Below is a small trained network, with its code and all its weights. Each question gives an input and a target symbol and asks what happens when units are switched off, that is, made to give their printed mean instead of their output.

import numpy as np


def w(rows, s, z=0):
    codes = np.array(rows[::2]) - 128.0
    scale = np.full(codes.shape[1], s)
    scale[-1] = z or s
    return codes * scale


def norm(h):
    return h / np.sqrt((h * h).mean(-1, keepdims=True) + 1e-5)


def f(y):
    return np.maximum(y, 0)


def softmax(a):
    e = np.exp(a - a.max(-1, keepdims=True))
    return e / e.sum(-1, keepdims=True)


def log_softmax(a):
    a = a - a.max(-1, keepdims=True)
    return a - np.log(np.exp(a).sum(-1, keepdims=True))


def net(x, mask):
    ids = ['αβγδεζθλξπστφψ'.index(c) for c in x.split()]
    T = len(ids)
    res = E[ids] + P[:T]
    r = norm(res)
    for j in range(2):
        rows = slice(2 * j, 2 * j + 2)
        q, k, v = (r @ M[0][rows].T for M in (Q, K, V))
        z = softmax(np.where(np.tri(T) > 0, q @ k.T / 2**0.5, -1e9)) @ v
        o = O[0][rows]
        res = res + np.where(mask[j], z, o[:, -1]) @ o[:, :-1]
    y = f(norm(res) @ A[0][:, :-1].T + A[0][:, -1])
    res = res + np.where(mask[2:14], y, B[0][:, -1]) @ B[0][:, :-1]
    return log_softmax(norm(res)[-1] @ U[:, :-1].T + U[:, -1])


Q, K, V, O, A, B = {}, {}, {}, {}, {}, {}
E = w([
[143,104,128,142,115],'α',
[175,112,118,98,133],'β',
[169,134,125,111,90],'γ',
[163,104,209,113,132],'δ',
[104,102,117,132,221],'ε',
[157,88,97,136,123],'ζ',
[139,118,121,78,140],'θ',
[133,147,109,191,186],'λ',
[154,81,114,137,112],'ξ',
[115,156,2,122,170],'π',
[95,155,139,144,45],'σ',
[129,125,126,126,140],'τ',
[74,71,84,123,154],'φ',
[131,103,127,131,138],'ψ',
],0.024)
P = w([
[36,212,163,107,98],'0',
[221,22,15,64,129],'1',
[248,90,14,81,72],'2',
[182,32,23,175,91],'3',
[202,51,16,59,107],'4',
[204,123,18,148,47],'5',
[72,30,16,144,106],'6',
[197,74,15,140,83],'7',
[164,63,15,160,90],'8',
[214,103,2,65,74],'9',
],0.0056)
Q[0] = w([
[244,100,104,123,90],'head 1',
[113,100,49,76,118],'head 1',
[121,220,194,118,107],'head 2',
[152,210,137,162,223],'head 2',
],0.011)
K[0] = w([
[111,183,204,12,200],'head 1',
[54,255,116,100,237],'head 1',
[200,73,85,122,73],'head 2',
[189,50,99,178,158],'head 2',
],0.0079)
V[0] = w([
[153,69,45,206,88],'head 1',
[163,62,110,2,141],'head 1',
[178,243,44,85,136],'head 2',
[248,3,105,124,2],'head 2',
],0.0055)
O[0] = w([
[170,103,87,100,20,147],'head 1',
[76,72,165,106,147,154],'head 1',
[28,198,88,124,160,182],'head 2',
[33,1,147,227,101,3],'head 2',
],0.0088,0.0045)
A[0] = w([
[52,110,134,98,128,135],'neuron 1',
[143,102,191,137,166,86],'neuron 2',
[123,82,42,67,105,64],'neuron 3',
[74,130,57,222,186,90],'neuron 4',
[123,63,149,114,123,159],'neuron 5',
[145,166,145,53,251,57],'neuron 6',
[204,104,210,165,107,179],'neuron 7',
[106,100,126,216,211,116],'neuron 8',
[139,36,131,128,106,181],'neuron 9',
[132,49,192,64,113,141],'neuron 10',
[128,132,132,116,207,3],'neuron 11',
[155,167,90,50,119,178],'neuron 12',
],0.011,0.0044)
B[0] = w([
[147,130,84,212,120,144],'neuron 1',
[121,161,146,30,181,135],'neuron 2',
[100,64,91,153,154,223],'neuron 3',
[205,184,164,80,123,201],'neuron 4',
[78,165,106,139,149,152],'neuron 5',
[112,91,150,218,123,212],'neuron 6',
[129,78,233,51,146,151],'neuron 7',
[175,181,140,136,130,163],'neuron 8',
[41,158,133,104,131,172],'neuron 9',
[120,187,104,48,131,155],'neuron 10',
[117,77,122,254,178,144],'neuron 11',
[139,94,145,142,74,255],'neuron 12',
],0.0085,0.0099)
U = w([
[81,157,145,18,214,180],'α',
[191,213,122,177,168,189],'β',
[142,35,64,147,76,93],'γ',
[95,89,99,99,149,63],'δ',
[133,128,70,62,160,53],'ε',
[99,100,136,224,254,156],'ζ',
[79,110,98,127,133,56],'θ',
[217,81,113,155,118,92],'λ',
[56,44,62,127,158,37],'ξ',
[30,245,25,75,184,98],'π',
[188,127,89,128,79,88],'σ',
[198,62,159,92,118,199],'τ',
[71,84,135,119,125,176],'φ',
[48,198,92,190,54,255],'ψ',
],0.0085,0.0041)

Each question gives the input, a string of symbols that net reads in full, and the target symbol t.
The units are the heads (2 rows each of Q, K, V and O) and the neurons (one row each of A and B). Each row of codes is followed by its name. A weight is (code - 128) times the scale printed after its matrix; where a second scale follows, it is the last column's (O, A, B and U).
mask holds one flag per unit, heads first, then neurons. A switched-off unit (its flag False) gives its mean, the last column of its rows in O or B, instead of its output. The means were averaged over made-up inputs and are rounded, as every weight is.
A unit's drop is (log p(t) with every unit on - log p(t) with that unit switched off) / (log p(t) with every unit on - log p(t) with every unit switched off).
The circuit of an input: a set's keep is (log p(t) with only the set's units on - log p(t) with every unit switched off) / (log p(t) with every unit on - log p(t) with every unit switched off). Starting from the 12 units with the biggest drops (on a tie, the unit counted first), units are removed one at a time, each time the one whose removal leaves the highest keep (on an exact tie, the one counted first), for as long as the keep stays at least 0.8.
units of the circuit, in order: the units of the circuit, biggest drop first
unit that matters most: the unit with the biggest drop
top k neurons: the k neurons with the biggest drops, biggest first
heads that matter: for each layer, one digit per head in row order, 1 if its drop is at least 0.15 and else 0, layers parted by /
drop when u is switched off: that unit's drop, to one decimal
input ψ σ π τ λ α, target τ: units of the circuit, in order : head 2; neuron 7
input π σ τ, target γ: unit that matters most : neuron 12
input θ π ε λ β π λ ψ, target ζ: heads that matter : 10
input τ α λ ε α ε ψ ε π τ, target β: units of the circuit, in order : head 2; head 1; neuron 6
input τ ψ λ σ θ π α, target β: heads that matter : 10
input β τ θ δ λ π π α, target π: heads that matter : 00
input β ζ π ε π π σ ψ, target π: heads that matter : 01
input τ ξ ε α α, target β: heads that matter : 11
input β σ ξ θ, target π: heads that matter : 01
input τ ε φ ψ λ π β, target β: heads that matter : 11
input β ξ π π π β π ζ, target π: heads that matter : 11
input π π τ ε β ζ π γ π δ, target α: heads that matter : 00
input γ ξ π π α ψ, target ψ: heads that matter : 01
input ψ τ α β τ ζ α, target τ: units of the circuit, in order : head 2
input τ ψ π θ, target β: top 2 neurons : neuron 6; neuron 3
input ζ α γ ξ ψ π λ, target β: top 2 neurons : neuron 4; neuron 8
input θ π π ε λ λ θ λ α, target ζ: top 2 neurons : neuron 11; neuron 6
input β π ψ ξ, target π: drop when neuron 9 is switched off : 0.2
input ψ λ π λ σ ψ, target τ: drop when neuron 7 is switched off : 0.3
input τ γ π π ψ σ δ, target α: units of the circuit, in order : neuron 10
